Below is a small trained network, with its code and all its weights. Each question gives an input and a class and asks what happens when units are switched off, that is, made to give their printed mean instead of their output.

import numpy as np


def w(rows, s, z=0):
    codes = np.array(rows[::2]) - 128.0
    scale = np.full(codes.shape[1], s)
    scale[-1] = z or s
    return codes * scale


def f(y):
    return y / 2 * (1 + np.tanh(0.7978845608 * (y + 0.044715 * y**3)))


def log_softmax(a):
    a = a - a.max(-1, keepdims=True)
    return a - np.log(np.exp(a).sum(-1, keepdims=True))


def net(x, mask):
    res = np.array(x, float).reshape(1, 6) / 4 @ E
    y = f(res @ A[0][:, :-1].T + A[0][:, -1])
    res = res + np.where(mask, y, B[0][:, -1]) @ B[0][:, :-1]
    return log_softmax(res[-1] @ U[:, :-1].T + U[:, -1])


A, B = {}, {}
E = w([
[144,143,145,109],'x0',
[137,3,135,235],'x1',
[95,242,168,180],'x2',
[130,128,136,128],'x3',
[2,86,167,89],'x4',
[130,132,133,127],'x5',
],0.008)
A[0] = w([
[58,112,172,75,120],'n0',
[68,77,182,113,127],'n1',
[165,123,175,4,216],'n2',
[76,99,156,103,80],'n3',
[154,80,160,189,110],'n4',
[130,108,152,148,111],'n5',
[121,207,81,53,214],'n6',
[207,87,105,225,206],'n7',
[216,170,41,102,116],'n8',
[82,50,209,141,133],'n9',
[64,182,139,234,117],'n10',
[148,47,65,62,138],'n11',
[42,104,182,99,135],'n12',
[38,95,168,78,70],'n13',
[220,126,47,172,204],'n14',
[158,7,99,197,236],'n15',
[68,213,157,195,80],'n16',
[181,40,147,237,254],'n17',
[166,96,173,77,193],'n18',
[155,149,184,59,145],'n19',
[41,88,191,81,110],'n20',
[117,168,246,198,157],'n21',
[116,185,145,202,156],'n22',
[124,118,1,38,194],'n23',
[142,210,145,164,177],'n24',
[128,235,128,138,161],'n25',
[26,139,192,119,111],'n26',
[188,114,146,199,123],'n27',
[70,201,96,61,187],'n28',
[53,139,153,137,186],'n29',
[196,171,114,175,106],'n30',
],0.0086,0.0042)
B[0] = w([
[213,173,222,184,170],'n0',
[153,152,189,122,167],'n1',
[43,139,158,139,196],'n2',
[197,157,136,145,144],'n3',
[97,121,137,167,166],'n4',
[111,188,89,206,131],'n5',
[34,130,248,144,210],'n6',
[99,125,212,119,227],'n7',
[189,149,248,201,187],'n8',
[126,176,180,140,180],'n9',
[115,78,51,63,172],'n10',
[100,69,120,53,188],'n11',
[198,166,239,100,178],'n12',
[219,129,182,175,172],'n13',
[142,140,228,92,217],'n14',
[57,139,164,114,249],'n15',
[168,14,115,90,172],'n16',
[66,183,209,93,254],'n17',
[52,111,171,81,159],'n18',
[74,133,142,165,157],'n19',
[252,181,237,153,182],'n20',
[71,45,82,31,178],'n21',
[127,22,163,9,170],'n22',
[80,125,195,98,192],'n23',
[100,84,240,72,182],'n24',
[67,67,186,118,191],'n25',
[184,109,216,130,176],'n26',
[111,171,219,182,173],'n27',
[76,101,238,160,201],'n28',
[140,162,211,90,167],'n29',
[196,116,221,148,170],'n30',
],0.0044,0.0091)
U = w([
[122,143,158,100,253],'0',
[141,50,146,1,106],'1',
[234,179,185,142,94],'2',
[138,133,154,69,195],'3',
[79,145,159,113,35],'4',
[136,116,138,53,186],'5',
[151,148,66,119,43],'6',
[217,162,75,148,20],'7',
],0.0092,0.0038)

Each question gives the input, the list of numbers given to net, and the class t.
The units are the neurons (one row each of A and B). Each row of codes is followed by its name. A weight is (code - 128) times the scale printed after its matrix; where a second scale follows, it is the last column's (A, B and U).
mask holds one flag per neuron, in row order. A switched-off neuron (its flag False) gives its mean, the last column of its row in B, instead of its output. The means were averaged over made-up inputs and are rounded, as every weight is.
A unit's drop is (log p(t) with every unit on - log p(t) with that unit switched off) / (log p(t) with every unit on - log p(t) with every unit switched off).
The circuit of an input: a set's keep is (log p(t) with only the set's units on - log p(t) with every unit switched off) / (log p(t) with every unit on - log p(t) with every unit switched off). Starting from the 12 units with the biggest drops (on a tie, the unit counted first), units are removed one at a time, each time the one whose removal leaves the highest keep (on an exact tie, the one counted first), for as long as the keep stays at least 0.8.
units of the circuit, in order: the units of the circuit, biggest drop first
unit that matters most: the unit with the biggest drop
k most important neurons: the k neurons with the biggest drops, biggest first
drop when u is switched off: that unit's drop, to one decimal
input [1,-8,5,6,-7,-4], class 4: 2 most important neurons	n6, n25
input [-3,8,-6,-1,-7,4], class 4: unit that matters most	n15
input [-8,-8,-7,-1,-6,1], class 4: 2 most important neurons	n6, n2
input [-3,4,8,8,6,-7], class 1: units of the circuit, in order	n21, n10, n16
input [0,-4,6,-7,8,4], class 2: 2 most important neurons	n20, n0
input [-2,-2,7,-5,6,-1], class 1: units of the circuit, in order	n16, n21, n10
input [8,3,7,4,-6,7], class 5: units of the circuit, in order	n21, n22
input [3,-3,6,-5,6,5], class 1: 2 most important neurons	n16, n21
input [7,-8,-7,2,2,1], class 4: 2 most important neurons	n2, n6
input [2,-8,-6,-3,5,5], class 4: 2 most important neurons	n2, n6
input [3,1,6,1,-4,-5], class 1: 2 most important neurons	n22, n21
input [-7,7,0,-4,-4,-3], class 4: 2 most important neurons	n15, n17
input [0,-8,-5,-2,-6,-6], class 4: drop when n6 is switched off	0.3
input [7,-2,8,-4,-5,0], class 1: drop when n24 is switched off	0.1
input [7,8,-7,-4,-3,-6], class 4: drop when n26 is switched off	0.0
